Below is a small trained network, with its code and all its weights. Each question gives an input and a class and asks what happens when units are switched off, that is, made to give their printed mean instead of their output.

import numpy as np


def w(rows, s, z=0):
    codes = np.array(rows[::2]) - 128.0
    scale = np.full(codes.shape[1], s)
    scale[-1] = z or s
    return codes * scale


def f(y):
    return y / 2 * (1 + np.tanh(0.7978845608 * (y + 0.044715 * y**3)))


def log_softmax(a):
    a = a - a.max(-1, keepdims=True)
    return a - np.log(np.exp(a).sum(-1, keepdims=True))


def net(x, mask):
    res = np.array(x, float).reshape(1, 4) / 4 @ E
    y = f(res @ A[0][:, :-1].T + A[0][:, -1])
    res = res + np.where(mask, y, B[0][:, -1]) @ B[0][:, :-1]
    return log_softmax(res[-1] @ U[:, :-1].T + U[:, -1])


A, B = {}, {}
E = w([
[76,170,246,175],'x0',
[83,45,152,124],'x1',
[121,132,123,115],'x2',
[66,138,47,180],'x3',
],0.012)
A[0] = w([
[120,121,101,186,116],'n1',
[211,80,64,83,109],'n2',
[77,167,186,142,120],'n3',
[81,143,79,177,67],'n4',
[68,13,155,111,65],'n5',
[65,121,62,134,88],'n6',
[119,158,83,214,138],'n7',
[215,93,184,59,183],'n8',
[127,144,165,167,102],'n9',
[173,250,99,144,59],'n10',
[174,61,64,124,142],'n11',
[69,161,157,146,178],'n12',
[108,76,120,149,2],'n13',
[173,172,125,144,139],'n14',
[213,158,186,96,190],'n15',
[87,143,84,184,41],'n16',
[2,153,83,153,192],'n17',
[151,92,51,100,146],'n18',
],0.012,0.0015)
B[0] = w([
[183,129,127,76,161],'n1',
[139,198,219,171,255],'n2',
[207,151,204,150,222],'n3',
[136,53,133,56,196],'n4',
[2,169,29,198,218],'n5',
[180,91,94,105,201],'n6',
[157,72,59,59,199],'n7',
[150,36,36,43,248],'n8',
[152,183,155,105,173],'n9',
[47,158,51,204,222],'n10',
[156,177,213,169,228],'n11',
[159,185,178,130,200],'n12',
[94,90,96,133,149],'n13',
[47,132,42,159,164],'n14',
[127,98,66,105,230],'n15',
[156,81,142,75,190],'n16',
[156,162,130,84,242],'n17',
[121,171,240,173,231],'n18',
],0.0078,0.0094)
U = w([
[242,168,254,181,195],'0',
[241,44,86,22,3],'1',
[61,138,42,249,151],'2',
],0.011,0.00037)

Each question gives the input, the list of numbers given to net, and the class t.
The units are the neurons (one row each of A and B). Each row of codes is followed by its name. A weight is (code - 128) times the scale printed after its matrix; where a second scale follows, it is the last column's (A, B and U).
mask holds one flag per neuron, in row order. A switched-off neuron (its flag False) gives its mean, the last column of its row in B, instead of its output. The means were averaged over made-up inputs and are rounded, as every weight is.
A unit's drop is (log p(t) with every unit on - log p(t) with that unit switched off) / (log p(t) with every unit on - log p(t) with every unit switched off).
The circuit of an input: a set's keep is (log p(t) with only the set's units on - log p(t) with every unit switched off) / (log p(t) with every unit on - log p(t) with every unit switched off). Starting from the 12 units with the biggest drops (on a tie, the unit counted first), units are removed one at a time, each time the one whose removal leaves the highest keep (on an exact tie, the one counted first), for as long as the keep stays at least 0.8.
circuit, biggest first: the units of the circuit, biggest drop first
unit that matters most: the unit with the biggest drop
top k neurons: the k neurons with the biggest drops, biggest first
drop when u is switched off: that unit's drop, to one decimal
input [-4,8,7,-1], class 2: circuit, biggest first -> [n5]
input [-6,0,1,6], class 0: top 2 neurons -> [n18, n11]
input [-7,-8,-4,-6], class 2: circuit, biggest first -> [n10, n14]
input [-1,2,7,0], class 2: circuit, biggest first -> [n3, n8]
input [-8,8,-3,-2], class 0: top 3 neurons -> [n11, n2, n18]
input [5,-3,6,-6], class 1: circuit, biggest first -> [n8, n15]
input [-8,6,-6,8], class 0: circuit, biggest first -> [n18, n11]
input [-5,6,-5,3], class 2: top 2 neurons -> [n5, n3]
input [5,-7,2,2], class 2: top 2 neurons -> [n10, n14]
input [-6,6,-5,-2], class 0: top 2 neurons -> [n11, n2]
input [-4,5,1,6], class 1: top 3 neurons -> [n6, n10, n4]
input [3,-8,-3,-8], class 1: top 2 neurons -> [n8, n5]
input [6,8,3,2], class 2: top 2 neurons -> [n5, n2]
input [-5,-6,-2,-2], class 2: unit that matters most -> n10
input [-4,5,-2,-1], class 2: drop when n3 is switched off -> 0.3
input [3,8,-5,1], class 2: drop when n5 is switched off -> 1.2
input [-7,-7,-7,0], class 0: drop when n18 is switched off -> 0.5
input [-1,-1,-3,5], class 1: drop when n5 is switched off -> 0.0
